Table B holds the same points as the rows below and some others, measured another way and shuffled. Each row below is followed by which row of B it is.
B, 72 x 21:
[[ 167 -284   76   74  326  485  -68  -54   50 -415  154 -119 -147 -311
  -222   48  102  372  -50   -1 -107]
 [-133 -143  -42  -14    3  -59 -199  -54   56  100   37   72  496  115
   -48 -134   22 -176  -73 -137   85]
 [  93  106  194  -63  123   65  166  -32  -28 -128 -179  136 -341   -1
   -16   24   20  -27   27  -82 -133]
 [  64   66  -24  -10   16   25  134   41 -143  -89 -133  119 -448   50
    79  189   35   -5   88  -53 -117]
 [  42  -12 -123  -41  -13  -53   36  120 -115   43  -59  -61 -281   96
    52  108   31    3  -43   63 -131]
 [ -47   83   37  -52 -101 -171   32   21 -171   66 -341  206 -382  150
   100   73   38  -69 -138   88    6]
 [ 103  116   27   98  185   69  -42 -243  282 -212  200 -238  385   86
    -6 -170  -63 -311  471 -437  -26]
 [-166   16   10  -19  -90 -186 -135  -73  -70   76 -251  184  -65  137
    59  -19   55  -95 -148   28  138]
 [ -63  -76 -242   94   27 -120 -284   75   79   63   76 -187  353  205
   -94 -129  -18  -22   25   29   40]
 [ 109  -56  209  -11  170  147  -48 -285  190 -198   32 -172  178  -72
   -23 -179   39 -162   39 -193   13]
 [ -92  -22   36   42   49  -55 -165  -67   55    3  -94  143  323  128
  -101 -157    0 -108  -18  -96   96]
 [   5 -427 -352  -67   10  183 -113   95 -190  -88  260 -424 -559 -251
   151  395  221  361 -285  199 -119]
 [-115  -61  182 -198  -36 -173  -13   79 -103  233 -311  242  -12  109
   -45 -115   57  -64 -450  156  -17]
 [  48 -144  161  -65   12  152   33 -242  -59 -139  -95   69 -179 -131
   114   72  128  -86 -120  -96   37]
 [-155 -208 -113 -293 -201 -162  101  -29 -166  325  144  -11   15   22
   354  247  147 -358 -210 -236  -97]
 [  95   44 -106   71  138  -25 -110  -29  191  -57  156 -326  299  166
   -60 -175  -64 -148  231 -152  -86]
 [ 280   15   77   98  121  222  101   46  -73 -212 -179   91 -232   49
  -120  -22  -25   72  101   54 -146]
 [  24   15  141    2  121  137   99  -62    1 -121  -25  307  149   19
   -66   -4    2 -149  187 -323  -67]
 [  39  -78  -55 -104   22  -75    1  254 -123  147 -150  -30 -240  110
   -78   -4   28  128 -306  263 -168]
 [ 104   11  108  -65   82   38  152  316 -164  109 -262  401  -31  164
  -225  -63  -43   59 -153  114 -232]
 [  51  -67 -122  -20   56   -1  -25  190  -41   76   26  -42   69  135
   -88  -27   -9   13  -41   29 -154]
 [  82   17   -9  131  190   67 -123  159   49 -103 -113   80  168  150
  -301 -197  -71  142   48   90  -72]
 [ 159  -40  -81  284  144  206 -228 -152  122 -331   17 -112  225   60
  -151 -146  -31   31  294  -83   92]
 [ -52   -7   11  -73   27  -12   14 -290   82 -107  141 -183  -74  -62
   245  109   84 -266  160 -357   21]
 [  41  -10   48  -20   79   15   14  129  -66    2 -162  145  -90   84
  -117  -41    4   52 -101   65  -97]
 [  75   51 -180   98   18   -6    7  262 -136   16 -113  177  -66  229
  -120   44  -54   53  122   42 -138]
 [ -20   42 -146  113   -7   -2  -24   80 -114  -45  -70  246   -1  161
   -20  101  -17  -54  214 -143  -19]
 [  40  -66  243  -94  219  125   19 -133  163  -84   53   -4  296  -55
  -108 -191   15 -138  -19 -234  -74]
 [ -70 -125   89 -152  -11   52  140  -14  -88  134   60  365  329   36
    59   68   54 -318   14 -376  -98]
 [  27  117  148   56  128  125   71 -215   37 -286  -83  136 -226  -48
    35   66   29  -84  252 -278   15]
 [  34   69  160  -85   42   33  183  -18 -110  -52 -183  260 -287   24
    44   95   37 -105    8 -137 -111]
 [  94  -49  241 -234   31   64  292   71  -97  174  -70  321  159   63
     2  -21    9 -303 -105 -238 -240]
 [  41 -116   57  278  305  353 -251   16   38 -438 -134  235   52  -98
  -423 -109   12  445   56  106   92]
 [-125    6  208  -33   67   11  -43 -310   85 -118  -61  195  158  -26
    64  -41   60 -242   74 -336  136]
 [  66   93  293 -142  150 -182  -30   48  170  174 -267  -55  290  228
  -216 -455  -75 -143 -283  136  -92]
 [ 166   91 -276  220  159   82  -81  174   32 -204   71 -213 -107  163
  -141   13  -75  142  353   -3 -140]
 [-104 -220 -195  -22  -64   -3 -114   63 -108  115  106   82  219   63
    42   99   75  -75  -75  -99   -2]
 [ -49  -15 -121  166   47 -148 -456 -283  228 -165  -62 -533   63   96
     3 -245   31   18  -37  167  260]
 [ -70  -96 -133 -125 -182 -274 -138  -63  -79  200 -130 -277 -212  126
   230   14   98 -134 -328  190   51]
 [ -91 -174 -152 -155 -119 -180  -73   65  -31  327  119  -87  403  168
   118  -37   36 -301 -163 -110  -59]
 [ 102   20   75  -32  114  140  149   -1  -79 -169  -74   72 -398  -50
    21  138   48   41   68  -89 -149]
 [ 192  -11  144  -23  223  314  281   56   -2 -160  136  260  155  -34
  -119   48  -32 -139  299 -413 -286]
 [ 101   48  153  -78   93   89  199   64  -87  -36 -134  237 -149   45
   -43   36    3  -83   28 -123 -179]
 [ 205   41  197   35  303  244  117  121   76 -205  -56  147   84   21
  -315 -154  -69   95  126  -90 -224]
 [ 149   24  330  -46  230  204  129  -96   80 -177 -116  164   68  -44
  -154 -156   -7  -77   28 -176 -120]
 [ -80  -22  164 -141  -19 -114   13 -142   78  191  -13  161  536  152
    51 -188    1 -451  -35 -314    7]
 [  38  -86    8   42   -8   44 -108 -206   41  -77  -15  -18  209   47
    65  -63   37 -211   58 -166   78]
 [ 213    4   53   56   60  161   69  -93  -60 -231 -143  -58 -418  -27
    47   68   41   31   59   30  -73]
 [  17  -26  187  -99   95   76  115  -21  -34  -22 -111  219  -16    0
   -38  -15   36  -91  -66 -134  -96]
 [ 221 -229  -62  151  340  460  -51  152   22 -357  191  -86  -44 -172
  -322   34   21  398   99   23 -203]
 [ 117  -49 -140  -35  127   72   40  -22   92  -82  294 -388  -31  -14
    95   86   23 -101  193 -223 -191]
 [ 181  114  -17   63  154  123  133  143  -62 -181 -100   43 -349   69
   -94   71  -33   92  189  -25 -208]
 [ 110 -208 -134   15  171  251  -36   16   12 -213  243 -289 -180 -165
   -16  152   84  174   48  -65 -147]
 [ -13   65  331  -78  133  -76  -52  -99  146   43 -265  156  310  121
  -177 -365  -32 -161 -181  -23   25]
 [ -66    7   32   24  112  -93 -241 -245  205 -138  -24 -355  -10    0
    21 -161   48  -32  -48   -7  128]
 [  94   56 -197  146   49  -15  -90  198  -93  -91 -145  -13 -248  180
  -112   23  -34  168   90  172  -76]
 [ -30   -7  214   13   34   45  -66 -405   98 -185 -106   70   86  -42
   107  -79   74 -258   69 -257  163]
 [  66  -54  148  -45  205   78  -44   40   97  -37  -64  -21  157   27
  -210 -202   -6   44 -138   21  -97]
 [ 143 -183  183 -195  -13  178  211 -188 -100  -48    3  -14 -251 -160
   208  147  138 -195 -159 -160 -129]
 [ -80 -160  -76  205  158  308 -237 -399   87 -534  174 -136 -238 -296
    76  227  162  159  262 -267  221]
 [  79 -145 -145  142   56   98 -256 -255  129 -230  122 -411   68  -34
    73  -51   60  -32  105  -51  110]
 [ 223   69  431  -67  368  332  251  -85  140 -297  -49  166  -14 -133
  -228 -145  -21  -18  120 -263 -231]
 [  90   -5  346 -301   94  -63  218  139  -33  224 -240  131  -31   84
  -102 -191    1 -124 -411   94 -257]
 [ 152 -253 -324  313  304  523 -195  -39   66 -582  431 -303 -125 -270
  -146  250   78  405  429 -187  -60]
 [-137  -97 -108  106   14  -35 -249  -47   14  -32  -23   95  266   94
   -71  -58   32  -21   15  -64  138]
 [  34 -387 -350   63   32  275 -101  236 -238  -94  199  -31 -246 -136
   -41  334  135  367 -127  127 -132]
 [ 135 -225 -117  306  300  483 -209  126  -61 -507    0  112 -218 -182
  -377   83   53  612   78  176  -12]
 [  50    3  134 -119  106  -68   17  160  -30   73 -249    4 -202   95
  -149 -141    7  112 -310  239 -142]
 [ 114   74  -54   -7   34    3  103 -133   73  -58  156 -173   80  103
   165   37  -16 -349  340 -368 -116]
 [ 122   29  141  -95  124  -50   68  225  -10  118 -223   51   -2  170
  -206 -212  -53   24 -223  186 -210]
 [ 192 -326 -392  264  293  461 -217  160    4 -446  379 -400 -204 -214
  -229  203   66  555  179   90 -148]
 [ -51  -76 -156  -51  -29 -156 -108  147  -41  186  -11  -88  120  188
   -13  -46    4  -61 -143   70  -63]]
Rows of B count from 0, top down.

[ 203  114   13 -156  145 -245  -40  -26  193 -119 -293  348 -150  -15
 -130 -315   29  -67  149  -71 -128    9   89 -139 -128  -13  117   11]
2
[ 233   54 -302 -251  -88  -53 -358 -230  116 -221   20  245  -34  431
 -156 -364   92  398  139   -3  -52  190   -6   -7  162  244   19 -203]
11
[-158   32 -129  -22  -12 -214  142  114  166   42 -195   91 -109 -372
 -101  117 -105  -14  172  333 -303 -209   30 -123  -23   60   91    2]
56
[-211 -241  132  141  -96  -28  130 -190 -222 -187  117 -237  280  179
 -443  -97 -249 -201  122  280   16 -166  131  -58   58  -23  173  510]
28
[ 108 -177 -113   80 -100   42 -118  312   64 -110   50   -1   99  135
  408  166   96  138   42   85  156  233  -95  243   56   67 -338 -235]
70
[ -35  -50 -258 -302 -164   -8 -139  -14  -13  125  -53   68  -68  246
  220 -199  213  127   27 -276   61   65  -18  615 -202  -28   77  197]
15
[  12  -75 -351 -413   70 -234 -357 -291   35 -155 -187  314 -267  416
  -33 -446   90  130  163 -265 -122   65   82  214 -193    5  118  126]
52
[ -84  -53  -45  100 -178   39  178  194   51   74   41 -110  117 -206
   66  223  -70   78   84  317  -22  -33  -20   62   98   86  -12    6]
46
[ 104  -41  -83 -238 -120   40  -59 -337  -86  -68   55   90   -9  376
 -185 -404  -39  163   98 -138  102  142  131   88    7   72  278  289]
65
[  79   81  148  -19  -35  186   20 -229 -191   31  -18  219   28  231
 -384 -349  -87 -218   61 -212   16   13  162   78 -119 -179  466  385]
19
[ 354   80  180  -40   29 -119   61  184  204 -102 -169  158  109   49
  108 -240  171  -46   51  -91  180  158    6   77  -62   16  -79  -28]
51
[-250   79   21  227  -73  153  182  222  -70  216  -94  117  -35 -377
 -178  284 -148 -292   75  213 -293 -251   24   73  -78 -198  267  107]
32
[-120 -112  107   11   19 -166  141  -48  -42  -88 -120  -25   60  -20
 -221 -123 -116 -231  125  109  -55 -151  118   -4 -124  -86  151  389]
17
[  15  264 -321  -10 -357  229   96  493  267  423   10   90  -40 -470
  393  422  201  397    8  243 -148   36 -203  368  147  176  -53 -493]
37
[ 153  168   18  265 -116  289  -90  239   21    6   52  237  117  -28
 -146  139   -7  -19   46  173 -105   57  -61  -25  170  -12   43 -312]
67
[  20  309    9 -133 -237   78  196 -134   60  237  -40   81   80 -145
 -461 -257   25   56   58   65 -141 -177   58  104   20   62  488  252]
7
[  49  -44 -140 -188  -11 -345  -16   35  237 -148 -163   26    0  -13
   18 -161   74  154  158  169  -68  -29   -5   14    1  175 -115   -3]
23
[-281 -198 -249   31   66  -64 -126   13  -86  -71 -103  181 -227  -26
    3  172 -198 -120  177  146 -285  -83   67   -1 -105 -120   52   36]
27
[ 356   12  437  300 -269  266  474  429   71   99  176 -241  441 -194
  297  176   29   30  -66  212  498  285  -29   80  189   85 -123    0]
25
[-250 -182    4  216 -200  139  183   82 -167   32  150 -217  188  -87
 -111  261 -224  -68   85  364  -25 -101   40   50  106  -11   85  229]
45
[ 144  -11  134  334 -376  401  213  357  -28  106  312 -238  425  -64
  146  319   -7  167  -41  344  265  190 -107  151  315  129 -107 -144]
71
[-318  -71 -211 -186 -244  158  117 -274 -238  260   72  -32 -107   35
 -176  -73 -158   46   90  -17 -113 -107  135  285 -105  -63  487  483]
1
[ 137 -116  -36 -229  -63 -271  -24   40  156 -144 -104  -71  120  209
  157 -284  186  104   78  -53  181   79   -3  290  -89  111 -154  164]
68
[  70  101  -36 -333  156 -446   72 -100  249  -38 -412  271 -231 -126
 -123 -407   67  -75  176  -94 -180 -126  120  -38 -267   -9  190  230]
29
[ 187   77   80 -204  121 -253   97 -148  152  -97 -262  277 -151  -21
 -153 -382  -43  -47  158  -62  -47   36  163 -206 -126   11  223  183]
30
[ 151   76  243 -111 -194  -19  356  -15   42  123  -17 -146  241  -32
 -111 -287   65  -22    6  -32  240    6   86  209  -48   44  236  429]
26
[ -48 -235  103  171   44   -3    9  -91 -163 -263   41   20   98  193
 -215  -36 -269 -187  145  180   14   37  137 -212   40  -63   62  223]
31
[ -19  156 -301  -82 -138    2  -49  242  211  183 -117  203 -144 -265
  147  170  100  218   91  159 -249  -40  -99  183   31   95    1 -305]
54
[ -35  169    2  181 -171  299   69  -59 -109  107   96  167   60  -85
 -447   37 -191  -32   85  229 -203  -81   62 -133  158  -12  388   23]
12
[ 380  187  250  109 -256  209  273  360  171  157   55  -40  317 -144
  197   -4  184  110  -58   50  314  205  -77  218  114   98  -38 -112]
55
[-113 -234 -131   12  378 -322 -171   86   42 -257 -383  441 -430  -75
  131   54 -215 -315  242   18 -311  -11  140 -265 -266 -222  -74  -46]
61
